Table B holds the same points as the rows below and some others, measured another way and shuffled. Each row below is followed by which row of B it is.
B:
0: [ 131 -241 -137  228  -56   98  -52 -160  -17  252  337  -68  -98   47
 -214  374 -383  -98  135 -244 -105 -236  -62 -112 -195   75   -1  450]
1: [ 217  -25   88  201  -59   59 -326  235  105 -120  -65 -227 -170  -79
  -68  203  -86  489 -120   -2    0  -77 -196 -395   81  -83 -143  673]
2: [ -27  134  156   74   13  -29  -78  233  287  124  -73 -232  -20 -116
  158  220 -232  367 -203  110  -35    6 -249 -236  137   64   24  264]
3: [  68  187  421  638 -453 -303 -117  135   75  181  -74  -19 -629 -103
 -532 -299  196  243   69   91  560  291  524 -119 -147   83  204  242]
4: [ 195  132  270  486 -412 -290   23 -128 -242   43  -77   39 -484   30
 -448 -243  129  268   61  -32  378   57  380 -152   39  -26  105  227]
5: [-139 -119 -188   91 -109  126  -31  -33 -100  223  102  -63  -92  -63
 -182  180 -130  -29  120  -54   62  -31   48  -39  -86  123   27  277]
6: [   3  289   26  349 -127   60   54  159  -31 -106 -254  -86 -197  175
 -407  121 -173  491 -128  -61  202  106 -134 -239  268  -55  -69  290]
7: [  75  427  279  642 -455 -297 -241   57   59   13  -66   82 -516   -4
 -558 -188   93  225   40 -113  520  239  328 -116  -56   74   95  299]
8: [ 127   -1 -172 -170   27 -308   26 -256 -412 -217   33  168  448   -4
  683  139  -60  190 -298   64 -209 -319 -408  -53  227   36  -32  280]
9: [-180 -306 -397 -172  479  350  -11  407  346  173  152 -260  543  -26
  510  755 -540  158 -254  190 -433 -180 -744 -115  -74  167  -88  531]
10: [-119  136   36  260  115  237  220  238  378  210    7 -220   37  156
 -186  487 -698  301 -226  -90  -56   73 -419 -182  130  101   57  180]
11: [  48  120  239  429 -260 -108  -24  -47   69   41 -106   19 -274  -18
 -352  -24   -9  327 -133  -26  264  -28  103 -202   34   38  128  268]
12: [ -72   91  -96   99 -393 -196 -197 -338 -461 -146  -30  261  -61 -140
  -59 -192  272   39  -19  -95  275  -60  181   -7   33   86   59  263]
13: [-147 -192  283  -97   66  105  227  208  207  219 -158 -314   84 -241
  333  124 -231  464 -364  338  -74   26 -207 -241  203   77  184   95]
14: [-128  201 -140   86  -71   78    9  137 -163 -143 -242  -57   25   66
  -92  116  -86  402 -150   27  116   86 -212 -157  274   -6  -79  270]
15: [ -91 -344 -259  100  -73   26  174  -97 -437   37   -2  114   84    8
  -19   23  116   75  -17  173   97  -84   73   31  -78   92   74  319]
16: [-222   -9 -241  209   18  112   -6  275   60  217 -202 -123 -156   17
 -326  164  171  227  126  223  141   -7   61  -91  -41   90  -31  289]
17: [ -96  253  113  460 -196 -163  -32  272  129  169  -93  -39 -301    6
 -321  -25    0  211   17  121  361  273  172  -46  -64  128  104  212]
18: [-210  172 -106  112 -245 -201 -189  -83 -137   55  -36  148  -38 -162
   13  -81  226    1    3   63  256   34  132   51  -57  187   98  181]
19: [ -60  224  231  104 -179 -234   -5 -225  161  173  -18    4  -37 -144
   98   58 -121  174 -194  -50   45 -186  -63 -141  137  125  182   -6]
20: [ 257 -197 -140  346 -174  -34 -116  -95 -196  268  195 -113 -436   82
 -498  147   -1  -27  402 -148   58 -200  284 -152 -205  -24  -90  485]
21: [-125  146  179  194 -383 -312 -181  -39  -90  170  -30   45 -297 -274
  -59 -271  288   47   49  126  376  157  384    1  -84  163  185  110]
22: [  58  337 -269  248 -201 -216 -207  -46 -330 -156   12  154  -57  149
 -146   79    0   73   96 -174  182   33  -58  -12   62   38 -140  380]
23: [   4  -94   23   76   34  170  -34  379   -6  -90 -242 -269  -39  -56
   27  151  -68  595 -211  236   36   95 -224 -305  203  -61  -90  490]
24: [ -84  399  240  369 -180   14 -168  249  407  134  -21 -191 -271  -34
 -302  192 -391  290 -114 -137  211  244 -108 -204   78  105   55  241]
25: [-332   94 -469 -342    9 -118 -129 -242 -157  249 -157   30  157 -190
  204  132  444  -64  194  140 -129 -454    1    5  105  155  -49   -6]
26: [  66  -65    5  156 -210 -247 -154 -288 -226 -153  157  269  192 -120
  285   10   -6   57 -274  -50   69 -182 -120  -27  -82  140  128  407]
27: [-216 -558 -250 -148   84  200  362 -153 -363  107    6   47  355  -73
  285  154  -84  101 -223  253 -116 -198 -157   16    1  134  160  205]
28: [-287 -337 -459 -310  222  250  367 -101 -345   70  -41   -6  521   35
  383  341 -234  100 -200  168 -258 -217 -411   27  172  120   17  131]
29: [-328  125 -280 -413   63  -80   42 -187 -234 -119 -147  123  580 -162
  693  157  -26  162 -363  133 -169 -211 -472   14  321  163   39   15]
30: [ -69 -475  -93  219 -153  160 -333  196   34  247  330  -95 -151 -285
  -86  136  -42 -135  118   81  159  135  184  -18 -491  210   89  673]
31: [ -52  559  235  535 -505 -510 -135   30 -118   75 -111  166 -479  -30
 -380 -366  238   92  110    9  621  377  469   65  -22  144  153   39]
32: [-181   20  -32  337 -305  135 -268  224   64  251  -74 -170 -536 -155
 -649  -37  189  113  285   18  394  218  414 -132 -173   94    8  370]
33: [  33  335 -260 -120 -225 -264 -439 -297 -399 -369   66  245  260  -96
  399   76   23   56 -140 -246   -3 -162 -303  -51  192   60 -146  403]
34: [ 173  -59   70  329 -147  -29    3   44 -136   23  -45  -90 -250   65
 -283   64  -53  330   -6    4  122  -44   57 -222   40  -48  -16  423]
35: [-128  280  -56  241   60   70  -79  558  221  -22 -284 -216  -81   52
 -123  205  -95  508 -138  218  158  248 -236 -196  161   31 -104  365]
36: [-104 -263 -324 -191    2  141 -128 -361  -54  263  320  -12  211 -142
  165  418 -264 -234   69 -220 -280 -443 -214  -49 -110  169   13  291]
37: [-101  343   72  103 -252 -313 -103   21 -120   73 -123    4 -160 -125
   52 -143  139  164    3   90  252  150  134  -29  137  108   62   56]
38: [ -63   28  -61 -137  132  174  -51  314   91  -33 -177 -315  139  -78
  265  308 -265  488 -230  142 -153   11 -436 -286  295  -21 -127  370]
39: [-235 -334 -218 -212  236  260  187  235  -48   59  -72 -177  400 -104
  443  327 -245  296 -305  317 -197  -32 -433  -95  108  111   29  313]
40: [ -95  434  114  281 -537 -366 -455   -8 -201  -69 -237  112 -479 -248
 -311 -419  597  199  149   51  561  199  487  -77   33   71   28  234]
41: [-179  269 -627   64  255  -88  -50  175  -14   65 -135   63  261  226
   42  437   91   91  106  121 -120 -273 -349   19   45  112 -205  283]
42: [-338  -69 -232 -270  185  201   92  122   44   54 -158 -124  405 -130
  410  314 -167  285 -301  218 -177 -113 -456 -102  212  131   19  160]
43: [  69  267  191  373 -173 -170 -149  445   71   -6 -252 -204 -383  -31
 -217  -89  121  514  -27  231  329  295  112 -228  107  -25  -47  377]
44: [-248  -11  -30   -5 -106  -78   61  -30  -51  187    7   15   91 -180
  196   27  -39   32 -115  145   99   40   -2   40   -5  205  175   66]
45: [-133  -42 -367 -251 -258 -332 -216 -497 -582   71  110  255  120 -241
  326 -127  442 -278  197   -3   31 -322  205  139  -49  166   27  124]
46: [-262  228 -113  197 -293 -395  114 -291 -264  219  143  336   45  -36
   41 -120   37 -300   45  -14  297   84  223  301 -131  311  261 -127]
47: [ -50  -17  127  112 -234 -206  -14 -123  -26  368  104  -84 -252 -197
  -43  -56   24  -44  132   46  133  -26  277  -35  -79  144  165   57]
48: [  89  329  117  265 -140  -65 -186  170  213  123 -118 -240 -362    6
 -325  156 -104  363   66  -85  103  -13  -16 -305  163  -34  -94  296]
49: [ -88  186 -288  -53   76  -89 -175  237  -52  -12 -121  -98  121  -19
  226  219   48  230   -4  147  -38  -30 -254  -92  132   56 -155  344]
50: [ -89  141  271  502 -265  -29   -3  182  259  310   53 -115 -415  -54
 -471   23 -236  123   21  -30  356  282  230  -83 -137  156  200  180]
51: [-149 -230 -143 -418  200  134  205   39  -67  274  -78 -330  231 -165
  472  285 -188  234  -95  236 -337 -225 -296 -168  265   43  -10   67]
52: [-223 -138 -247 -314   64   16   54 -243   -8  422  231  -98  239 -193
  373  340 -267 -228   65  -28 -280 -304 -177   35   -7  216   89   -2]
53: [-161   98   95  -56   71  258  168   95  313  291 -175 -383  -75  -41
 -120  361 -411  406 -132  -15 -152 -127 -276 -321  333    6   16   19]
54: [ -80  198 -130 -165  139  158  -40  -21  316  304   11 -337   38   -7
   33  548 -463  180   19 -188 -337 -329 -418 -279  267   34 -115  102]
55: [ -20 -299  -38  -12 -326 -167  -18 -536 -416  204  287  171  -40 -226
   91  -93   52 -256   81 -113   61 -232  266   59 -162  165  208  158]
56: [-468 -276 -518 -453  330  509   97  166   92  292 -217 -323  323 -144
  164  503  -60  213  -14  242 -335 -312 -386 -166  185  100 -102  171]
57: [-253 -386  -18 -378  288  340  445   76   55  180 -154 -303  452 -141
  542  363 -425  432 -462  303 -354 -180 -532 -210  335   67  127   56]
58: [ -80  402    0  320   29    6 -151  509  337   22 -160 -202 -107   81
 -147  282 -260  418 -114   69  148  246 -276 -190  116   60  -99  363]
59: [-188  378  -64  150 -223 -252 -359   29  112  101 -235   36 -221 -184
 -163  -64  474  181   93  105  249 -107  178 -108   30  118   -6  181]
60: [-116  283 -209  227 -167 -337 -111  -60 -184   22  -57  220   -8   23
  -28  -28  250   13   58   72  230  -38   88   87  -38  153   32  180]
61: [ 247  -37   49  522 -327 -268 -275 -225  -95   76  347  190 -252    0
 -277   52  -65 -127  100 -248  207 -118  193  -36 -336  119   85  534]
62: [-232   38 -401 -327  -26 -211  -32 -247 -325  251   40   43  190 -153
  379   92  188 -196  188   90 -113 -250    2  115   60  175   -2  -22]
63: [-260  311 -207   -2   83 -297  168  -76  -98 -168  -55  334  641   64
  639  196 -185  122 -494  144  -19  -48 -530  160  171  252  142   28]
64: [-115  257   86 -226   42   93  -76  148  178  -31 -305 -315   90 -160
  270  228 -182  574 -289   83 -148  -95 -426 -363  488  -39  -87  153]
65: [-103  298   83  316 -605 -313 -159 -342 -460  -67 -146  265 -402 -122
 -425 -434  424   62  107 -110  547  115  512    9   51   86  135   85]
66: [-390 -356 -507 -388  254  424  103   68  -33  299 -152 -256  249 -134
  124  416   17  135   59  220 -291 -326 -249 -122  103   98  -73  198]
67: [-163  -73  -64 -125 -153 -225  -90 -186 -237   46   67  140  226 -271
  480  -59  124  -22 -167  154   51  -79  -26   66  -23  205  160  159]
68: [-102  135 -725  -48  558  -37  145  341   36    6   37   14  688  363
  532  752 -387   95 -130  180 -414 -249 -834   79   73  141 -233  373]
69: [ -30  -68   44  111  -64   -7  -52  257   28  181  -84 -235 -190 -122
  -30   61   19  282   20  213   94   89   59 -171   12   38    4  318]
70: [-166  255 -147  453   41  142  172  531  183  252 -221 -245 -316  258
 -604  251 -194  330  159  137  246  304    6  -96   47   46  -69  219]
71: [ -58  -20 -404   65  -17 -403 -165 -202 -273   38  276  356  368  -40
  472  146  131 -296   -2   75  -11 -229 -117  237 -275  274   64  336]

[-329    6   41  -34 -156   89   39   58 -144  132  -91 -271  130 -184
 -129  123  148  211  -31 -195 -268 -124  240 -348  298  205  339]	33
[ -20  -39   76 -204  -42 -152 -185  -47  -15   54   16   97 -108   75
  116   43  -80   31  106   78   40   33   32  -52   31 -113   -9]	67
[   7  -10  -52   11   13  -63   -1  -37   33  -22   -9  -99  -39 -114
   -9   17   62  -22   23   29  102  -23  -82  -76  -31  161  -20]	17
[-111 -132   97 -131  -71   20 -122   45  -85    3  176  191  -41  110
  172  -22  -83   -2  206  -21   82  150  100   89  -55 -280   27]	64
[  91 -147   32   -8   42  -45  124  -56  -47 -112  161  -59  -63  -29
   32  -48 -106  -36   68   79  172   80 -117   33  -35  -73  -74]	47
[  31  -72  -72   92  151   27   15   74    5  -37    5 -218   -3 -104
  -87  -36   15  -23  -75   65  185  -82  -79 -198  -51  270  -14]	69
[  40   85 -134  -78   14  -79  -69 -137   -9   46  -64   92  -46 -136
   24  240   54  110  -32   45  -66    3  -41  -50   50  188  -42]	10
[  48  151 -205   14 -170   18  -11  -97  139  235 -151  -28  -20  -64
   67  110  284 -106  -11  -84    2   81  122   27   -8   26   15]	41
[ -30  -57 -125   -4  141  121 -136  148   -8   95    2   80    7   85
   -3   87  -10   55  -23   28  106  -15  155 -145 -102   99   29]	1
[ -82   61   38 -121  -82 -114  -94 -113  -67   62  -54 -100  -35 -175
   16  111   44   68   -4    4  -89  -39  -23 -144  195  125   67]	31
[-117  -79   -3  102   20  181  136   73 -119    4   25 -208   89 -166
   24   41   16   88 -139  -40   23  -44   80 -206  187  207   59]	6
[   7  -37  -36  194  193  200  189   98  -81   31  -59 -462   86 -227
  -67  -12  -25   29 -359   92  149 -185   28 -400  272  441    1]	15
[  20 -108   77  -50   19   22  301  -62   12 -136  248  230  -67  128
  154   83 -219  -14  169   80  174   87  116  173  -65 -222 -102]	0
[ -10   71  -77 -182   42    6 -280  -16  -63  227 -100  167  -46   46
  109  240  -30  137  -97   73  -81    0  185 -165  142   37   10]	26
[ -53  -18  -36  -28  165   49 -192  127   -9   68  -30   -5  -21   19
   42   51  -52   36  -85   98  141 -100   87 -231    5  209  -13]	23
[  36  -88   63   94  191  137  141   75  -77  -35   65 -234    9  -87
   88  -40 -173  -20 -227  159  242  -97   20 -229  195  202 -100]	27
[-225  155  -80  114   25   81   52   24   23   22  -48 -220   78 -299
 -170   91  212  -42  -14 -111   13 -180   44 -190   47  446  171]	58
[ -61  -53   93 -216 -123  -82 -179  -22  -78  170   12   -8  -62   93
   62    7  -31   30  103  -12  -55   76  150  -93  123 -247  126]	40
[  91 -135  -37    3  118  100  -20   35 -132   32   30  -38   -8  -28
  126   66 -129  115 -180  119   89   48    7 -151  132   64 -100]	4
[ -73   -5   57   77   53   86  299  -27  -77  -35   79 -303   46 -187
 -116   30  -45    4  -82    6   55 -117   58 -192  211  191  100]	5
[-139   12    8  -39   66   17 -109   71  -20   22   12   -6   -4  -50
    4   65   -1   31   23   17   71  -91   75 -160   12  176   60]	38
[  18  -74  -62   51 -108  129   57   27  -28  146   88 -153   22   -5
  -10 -103  132 -158   75 -110  102  170  105   49  -30 -216  107]	59
[-191   24   47   46   -3   37   39   68   66  -57   72  -68    6  -88
   18  -40   68 -109  123  -44  177  -90   53  -59  -70  165   58]	35
[  91 -117   21  -99  -34 -121  -18  -52   -6    8  -54  -42  -83   38
  167   37  -78  101  -57  121   58   26  -28 -130   98   -5 -121]	28
[-134   75   -1 -142 -192 -122 -212  -84   31   83  -98  116  -54  -88
  194  115  145   45  103  -48  -63   31   17  -14   52   47   -5]	63
[ 118   14  -59 -123  -54 -148   17 -194  -25   62   -5  -19  -87  -74
  -29  128   14   37   35   46  -47   79  -61    1   66  -51   -1]	52
[ -83  -28    8   82 -100   76  166   -2    0   15   35 -209   35 -133
   30  -47  108  -75   15  -77   87    9   50  -54   72   51   56]	60
[ -66  -48   42 -195 -180 -119 -221  -50  -63  139  -70   10  -56   12
  129   52   52   97   66  -27 -103   82   58  -97  117 -124   64]	29
[ -10 -236  100 -146 -132  -58    4   15 -111   51   26  -66  -34  120
  122  -17 -100  160   40   10  -50  106   99 -133  137 -246   49]	12
[ 146  -72  -27    7   14   40  112  -29    3  102   47 -159  -51   43
   21  -55  -31 -110  -44   61  162   83   60  -41   50 -135  -26]	66
[ -79   70   15  122  122  149  267   10  -89   72   41 -473   78 -245
 -267    5   13  -67 -167  -10   59 -182  106 -303  265  293  208]	32
[ -89    9  -48  -60   25   68 -196   60  -58  118  -79   68    6  -43
  153  148   14  121 -108   34  -10  -27  116 -180  118  161  -13]	8
[  73   70  -67  -74  -44 -163  -17 -142  106   17  -70   30 -101  -57
   82  112   58  -13   31   79   65   -8  -63  -12  -16  107 -101]	70
[  87  -70  -27  -84   21 -150   12 -108    2  -71   56   36  -95  -31
   12   67  -51   42   88   87   74   45 -122    9  -62    9  -70]	50
